x =
[[-0.29  1.53  0.28 -0.46 -0.46 -0.59  0.02]
 [ 2.02  4.29  1.07 -5.27  0.52 -0.37  0.72]
 [-0.55  0.08  1.13 -0.12  0.08 -0.98  0.06]
 [-0.97 -0.34 -1.18  2.28 -0.94  0.28 -0.40]
 [ 1.28  1.45 -0.74 -1.76  0.11  0.84  0.20]
 [ 1.80  4.18  0.79 -4.73  0.31 -0.30  0.62]
 [-0.18  0.60 -1.94  1.39 -1.00  0.98 -0.33]
 [-1.22 -0.91 -0.44  2.33 -0.67 -0.19 -0.36]
 [ 1.22  1.52 -1.22 -1.37 -0.12  1.09  0.11]
 [ 2.50  4.27  2.07 -6.62  1.19 -0.73  0.98]
 [ 0.98  3.47 -1.62 -1.58 -0.92  0.86  0.05]
 [-0.44  0.34 -1.81  1.74 -1.04  0.81 -0.37]
 [ 1.98  4.21 -1.31 -3.45 -0.39  1.05  0.33]
 [-0.67 -0.06  1.12  0.10  0.04 -1.01  0.03]]
x[0,0]	-0.29
x[1,4]	0.52
x[7,3]	2.33
x[8,2]	-1.22
x[1,3]	-5.27
x[12,1]	4.21
x[9,5]	-0.73
x[10,6]	0.05
x[9,4]	1.19
x[11,5]	0.81
x[0]	[-0.29, 1.53, 0.28, -0.46, -0.46, -0.59, 0.02]
x[6,1]	0.60
x[:, 3]	[-0.46, -5.27, -0.12, 2.28, -1.76, -4.73, 1.39, 2.33, -1.37, -6.62, -1.58, 1.74, -3.45, 0.10]
x[6]	[-0.18, 0.60, -1.94, 1.39, -1.00, 0.98, -0.33]
x[4,1]	1.45
x[12,5]	1.05
x[3,3]	2.28
x[1,0]	2.02
x[11,4]	-1.04
x[5,0]	1.80
x[1,6]	0.72
x[11]	[-0.44, 0.34, -1.81, 1.74, -1.04, 0.81, -0.37]
x[13]	[-0.67, -0.06, 1.12, 0.10, 0.04, -1.01, 0.03]
x[:, 0]	[-0.29, 2.02, -0.55, -0.97, 1.28, 1.80, -0.18, -1.22, 1.22, 2.50, 0.98, -0.44, 1.98, -0.67]
x[10,1]	3.47
x[2,3]	-0.12
x[4,6]	0.20
x[0,2]	0.28
x[3,4]	-0.94
x[10,4]	-0.92
x[12,0]	1.98
x[5,4]	0.31
x[4]	[1.28, 1.45, -0.74, -1.76, 0.11, 0.84, 0.20]
x[6,2]	-1.94

arr =
[[  24.57   71.62 -102.71  -68.02  -62.16   -8.11  -77.74  -81.49  -69.66
    61.79    6.74  -14.58]
 [ -37.48  -56.91 -113.76  -24.38  -58.44   42.00  -57.11 -174.36 -119.80
   151.04  -42.44 -101.19]
 [-168.43   32.55 -110.24  -38.26 -150.97   58.21   16.32 -161.22 -136.30
    23.02   26.04   26.42]
 [ -82.01    7.61 -109.08  -92.01 -134.60   16.75  -70.23  -80.85 -135.35
   -69.46   -4.74   32.41]
 [-124.55   32.81 -121.43  -55.56  -51.50   18.16  -86.82  -83.03  -12.22
    -5.90   39.41   26.64]
 [  78.44   31.38   -5.84   25.72   17.84   24.61   30.84  -21.68  -38.55
   -53.95    9.46   -8.31]
 [-174.94  -38.25 -129.65  -46.02  -86.67   54.53   29.86  -96.45  -35.85
  -134.21   20.90    5.24]
 [-114.33   72.56  -74.51 -215.71 -163.99 -109.86 -114.20  -71.47  -34.06
  -240.06   28.18   58.75]
 [  12.38   80.68  -62.55  -13.04  -56.83  -36.17  -70.77 -125.90  -47.84
    38.42   27.48   10.88]
 [ 121.02  -17.37   66.74  -47.10  143.23 -197.85  -97.64   96.58  162.56
    57.87  -35.55  -66.56]
 [ -57.18   47.92  -61.26  -86.28 -125.72   64.08  -39.61 -109.87 -134.62
   -76.42   41.59   62.63]
 [-178.08 -169.92   12.05   62.30  -25.67   53.85  145.52   56.38 -115.90
    10.16 -130.08 -230.65]]
arr[0, 0] => 24.57
arr[:, 3] => [-68.02, -24.38, -38.26, -92.01, -55.56, 25.72, -46.02, -215.71, -13.04, -47.10, -86.28, 62.30]
arr[10, 2] => -61.26
arr[10, 5] => 64.08
arr[5, 10] => 9.46
arr[10] => [-57.18, 47.92, -61.26, -86.28, -125.72, 64.08, -39.61, -109.87, -134.62, -76.42, 41.59, 62.63]
arr[11, 7] => 56.38
arr[4, 9] => -5.90
arr[1, 9] => 151.04
arr[4, 6] => -86.82
arr[5, 2] => -5.84
arr[8, 1] => 80.68
arr[2, 9] => 23.02
arr[:, 1] => [71.62, -56.91, 32.55, 7.61, 32.81, 31.38, -38.25, 72.56, 80.68, -17.37, 47.92, -169.92]
arr[7] => [-114.33, 72.56, -74.51, -215.71, -163.99, -109.86, -114.20, -71.47, -34.06, -240.06, 28.18, 58.75]
arr[1, 0] => -37.48
arr[8, 4] => -56.83
arr[3, 0] => -82.01
arr[3, 7] => -80.85
arr[8, 11] => 10.88
arr[3] => [-82.01, 7.61, -109.08, -92.01, -134.60, 16.75, -70.23, -80.85, -135.35, -69.46, -4.74, 32.41]
arr[10, 3] => -86.28
arr[8, 2] => -62.55
arr[6, 5] => 54.53
arr[0, 4] => -62.16
arr[9, 6] => -97.64
arr[6, 0] => -174.94
arr[:, 0] => [24.57, -37.48, -168.43, -82.01, -124.55, 78.44, -174.94, -114.33, 12.38, 121.02, -57.18, -178.08]
arr[5, 5] => 24.61
arr[3, 2] => -109.08
arr[11, 5] => 53.85
arr[0, 1] => 71.62
arr[:, 8] => [-69.66, -119.80, -136.30, -135.35, -12.22, -38.55, -35.85, -34.06, -47.84, 162.56, -134.62, -115.90]
arr[5, 4] => 17.84
arr[11, 9] => 10.16
